Below are the code and all the weights of a small trained network. Each question names an input and a class and asks about switching units off, where a switched-off unit gives its printed mean instead of its output.

import numpy as np


def w(rows, s, z=0):
    codes = np.array(rows[::2]) - 128.0
    scale = np.full(codes.shape[1], s)
    scale[-1] = z or s
    return codes * scale


def f(y):
    return y / 2 * (1 + np.tanh(0.7978845608 * (y + 0.044715 * y**3)))


def log_softmax(a):
    a = a - a.max(-1, keepdims=True)
    return a - np.log(np.exp(a).sum(-1, keepdims=True))


def net(x, mask):
    res = np.array(x, float).reshape(1, 6) / 4 @ E
    y = f(res @ A[0][:, :-1].T + A[0][:, -1])
    res = res + np.where(mask, y, B[0][:, -1]) @ B[0][:, :-1]
    return log_softmax(res[-1] @ U[:, :-1].T + U[:, -1])


A, B = {}, {}
E = w([
[174,105,117,165,135,139,123],'x0',
[99,139,122,98,123,113,129],'x1',
[244,132,194,38,142,29,159],'x2',
[121,43,102,125,4,151,205],'x3',
[138,154,110,130,121,119,137],'x4',
[126,130,120,138,136,109,142],'x5',
],0.011)
A[0] = w([
[50,90,63,154,156,139,73,255],'neuron 1',
[138,94,107,107,55,190,224,147],'neuron 2',
[194,77,115,90,84,112,238,133],'neuron 3',
[208,165,167,85,136,106,100,144],'neuron 4',
[169,123,81,174,220,117,40,223],'neuron 5',
[224,88,174,23,151,62,157,201],'neuron 6',
[99,60,115,128,48,111,193,169],'neuron 7',
[124,155,131,112,254,96,92,244],'neuron 8',
[53,106,71,150,82,207,123,242],'neuron 9',
],0.0087,0.0049)
B[0] = w([
[66,190,89,253,196,136,101,209],'neuron 1',
[170,44,70,124,115,93,220,217],'neuron 2',
[60,114,94,53,78,181,218,209],'neuron 3',
[157,66,236,68,145,60,96,190],'neuron 4',
[127,180,175,136,144,127,86,201],'neuron 5',
[166,66,186,3,96,93,147,249],'neuron 6',
[131,70,89,170,103,115,239,219],'neuron 7',
[155,152,211,87,193,92,50,219],'neuron 8',
[129,150,34,253,150,63,140,236],'neuron 9',
],0.0074,0.014)
U = w([
[108,251,130,167,217,156,44,229],'0',
[176,127,183,82,169,87,76,118],'1',
[137,99,65,187,126,108,155,162],'2',
[140,64,138,78,78,136,165,5],'3',
],0.011,0.0023)

Each question gives the input, the list of numbers given to net, and the class t.
The units are the neurons (one row each of A and B). Each row of codes is followed by its name. A weight is (code - 128) times the scale printed after its matrix; where a second scale follows, it is the last column's (A, B and U).
mask holds one flag per neuron, in row order. A switched-off neuron (its flag False) gives its mean, the last column of its row in B, instead of its output. The means were averaged over made-up inputs and are rounded, as every weight is.
A unit's drop is (log p(t) with every unit on - log p(t) with that unit switched off) / (log p(t) with every unit on - log p(t) with every unit switched off).
The circuit of an input: a set's keep is (log p(t) with only the set's units on - log p(t) with every unit switched off) / (log p(t) with every unit on - log p(t) with every unit switched off). Starting from all 9 units, units are removed one at a time, each time the one whose removal leaves the highest keep (on an exact tie, the one counted first), for as long as the keep stays at least 0.8.
units of the circuit, in order: the units of the circuit, biggest drop first
k most important neurons: the k neurons with the biggest drops, biggest first
drop of u: that unit's drop, to one decimal
input [7,6,-2,0,-5,-3], class 0: units of the circuit, in order => [neuron 2; neuron 6]
input [3,6,-8,0,-8,4], class 0: units of the circuit, in order => [neuron 1]
input [0,-3,-3,0,7,7], class 0: units of the circuit, in order => [neuron 2; neuron 7]
input [-5,3,0,7,-7,0], class 2: units of the circuit, in order => [neuron 6; neuron 9]
input [7,2,7,1,-8,5], class 3: 2 most important neurons => [neuron 3; neuron 6]
input [-3,5,-1,8,-3,1], class 2: 2 most important neurons => [neuron 9; neuron 6]
input [2,-4,0,-3,7,-8], class 0: drop of neuron 6 => 1.0
input [6,-6,-2,-2,-3,0], class 0: drop of neuron 1 => 0.0
input [-6,1,-1,5,-5,7], class 2: drop of neuron 6 => 0.1
input [-3,2,-1,-4,-4,-8], class 0: drop of neuron 6 => 0.1
